Here is a tiny trained network, its code and every weight. The questions are about switching its units off for an input and a class, where a switched-off unit gives its printed mean instead of its output.

import numpy as np


def w(rows, s, z=0):
    codes = np.array(rows[::2]) - 128.0
    scale = np.full(codes.shape[1], s)
    scale[-1] = z or s
    return codes * scale


def norm(h):
    return h / np.sqrt((h * h).mean(-1, keepdims=True) + 1e-5)


def f(y):
    return np.maximum(y, 0)


def log_softmax(a):
    a = a - a.max(-1, keepdims=True)
    return a - np.log(np.exp(a).sum(-1, keepdims=True))


def net(x, mask):
    res = np.array(x, float).reshape(1, 6) / 4 @ E
    u = 0
    for l in range(2):
        y = f(norm(res) @ A[l][:, :-1].T + A[l][:, -1])
        res = res + np.where(mask[u : u + 7], y, B[l][:, -1]) @ B[l][:, :-1]
        u += 7
    return log_softmax(norm(res)[-1] @ U[:, :-1].T + U[:, -1])


A, B = {}, {}
E = w([
[71,208,158],'x0',
[103,186,60],'x1',
[21,60,123],'x2',
[3,168,126],'x3',
[201,76,149],'x4',
[129,171,142],'x5',
],0.0056)
A[0] = w([
[75,209,224,252],'0.n1',
[226,103,92,119],'0.n2',
[58,216,94,236],'0.n3',
[205,115,2,61],'0.n4',
[254,176,164,68],'0.n5',
[181,175,87,153],'0.n6',
[190,70,137,205],'0.n7',
],0.0083,0.0031)
B[0] = w([
[129,45,226,253],'0.n1',
[15,246,114,218],'0.n2',
[143,174,227,253],'0.n3',
[189,181,101,190],'0.n4',
[152,110,55,223],'0.n5',
[44,174,239,191],'0.n6',
[135,52,2,234],'0.n7',
],0.0059,0.0052)
A[1] = w([
[168,155,149,166],'1.n1',
[92,88,135,254],'1.n2',
[175,118,169,112],'1.n3',
[68,143,88,245],'1.n4',
[45,97,10,227],'1.n5',
[88,125,130,96],'1.n6',
[136,65,155,233],'1.n7',
],0.012,0.0027)
B[1] = w([
[3,158,77,171],'1.n1',
[255,193,252,212],'1.n2',
[133,171,141,159],'1.n3',
[167,161,174,196],'1.n4',
[172,108,188,253],'1.n5',
[161,212,95,153],'1.n6',
[166,118,157,211],'1.n7',
],0.0063,0.0062)
U = w([
[161,169,2,145],'0',
[35,37,92,3],'1',
[80,127,80,69],'2',
[128,99,73,34],'3',
[216,49,243,177],'4',
[90,196,248,205],'5',
[186,72,80,112],'6',
],0.0091,0.0061)

Each question gives the input, the list of numbers given to net, and the class t.
The units are the neurons (one row each of A and B). Each row of codes is followed by its name. A weight is (code - 128) times the scale printed after its matrix; where a second scale follows, it is the last column's (A, B and U).
mask holds one flag per neuron, layer by layer. A switched-off neuron (its flag False) gives its mean, the last column of its row in B, instead of its output. The means were averaged over made-up inputs and are rounded, as every weight is.
A unit's drop is (log p(t) with every unit on - log p(t) with that unit switched off) / (log p(t) with every unit on - log p(t) with every unit switched off).
The circuit of an input: a set's keep is (log p(t) with only the set's units on - log p(t) with every unit switched off) / (log p(t) with every unit on - log p(t) with every unit switched off). Starting from the 12 units with the biggest drops (on a tie, the unit counted first), units are removed one at a time, each time the one whose removal leaves the highest keep (on an exact tie, the one counted first), for as long as the keep stays at least 0.8.
units of the circuit, in order: the units of the circuit, biggest drop first
unit that matters most: the unit with the biggest drop
k most important neurons: the k neurons with the biggest drops, biggest first
top k neurons in layer l: the k neurons of layer l with the biggest drops, biggest first
drop when u is switched off: that unit's drop, to one decimal
input [-5,-8,-1,-5,1,-5], class 6: top 2 neurons in layer 0	[0.n1, 0.n7]
input [-7,8,5,-2,6,1], class 0: unit that matters most	0.n4
input [-6,3,0,1,7,3], class 6: units of the circuit, in order	[0.n7, 0.n3]
input [-1,5,4,-5,7,-1], class 0: units of the circuit, in order	[0.n1, 1.n2, 0.n2]
input [-6,4,1,-5,0,-3], class 0: units of the circuit, in order	[0.n1, 0.n2]
input [-8,6,1,5,1,-1], class 4: 3 most important neurons	[1.n5, 0.n2, 0.n6]
input [-5,8,6,1,-8,5], class 4: units of the circuit, in order	[0.n2, 1.n5]
input [2,-1,-6,-2,2,4], class 0: 3 most important neurons	[0.n5, 0.n3, 1.n2]
input [5,-1,4,-2,-5,-6], class 4: top 2 neurons in layer 0	[0.n2, 0.n1]
input [-5,-7,-2,-3,0,0], class 6: top 2 neurons in layer 1	[1.n2, 1.n4]
input [2,8,7,-3,-4,-1], class 4: top 3 neurons in layer 0	[0.n2, 0.n6, 0.n4]
input [2,3,-6,-7,1,6], class 0: top 2 neurons in layer 0	[0.n5, 0.n3]
input [-1,-6,-5,-7,6,5], class 0: top 2 neurons in layer 0	[0.n1, 0.n2]
input [3,5,8,6,4,7], class 4: top 2 neurons in layer 1	[1.n2, 1.n1]
input [1,5,6,-5,-7,-6], class 4: top 2 neurons in layer 0	[0.n2, 0.n6]
input [7,-3,6,-4,-8,-4], class 4: drop when 0.n3 is switched off	-0.1
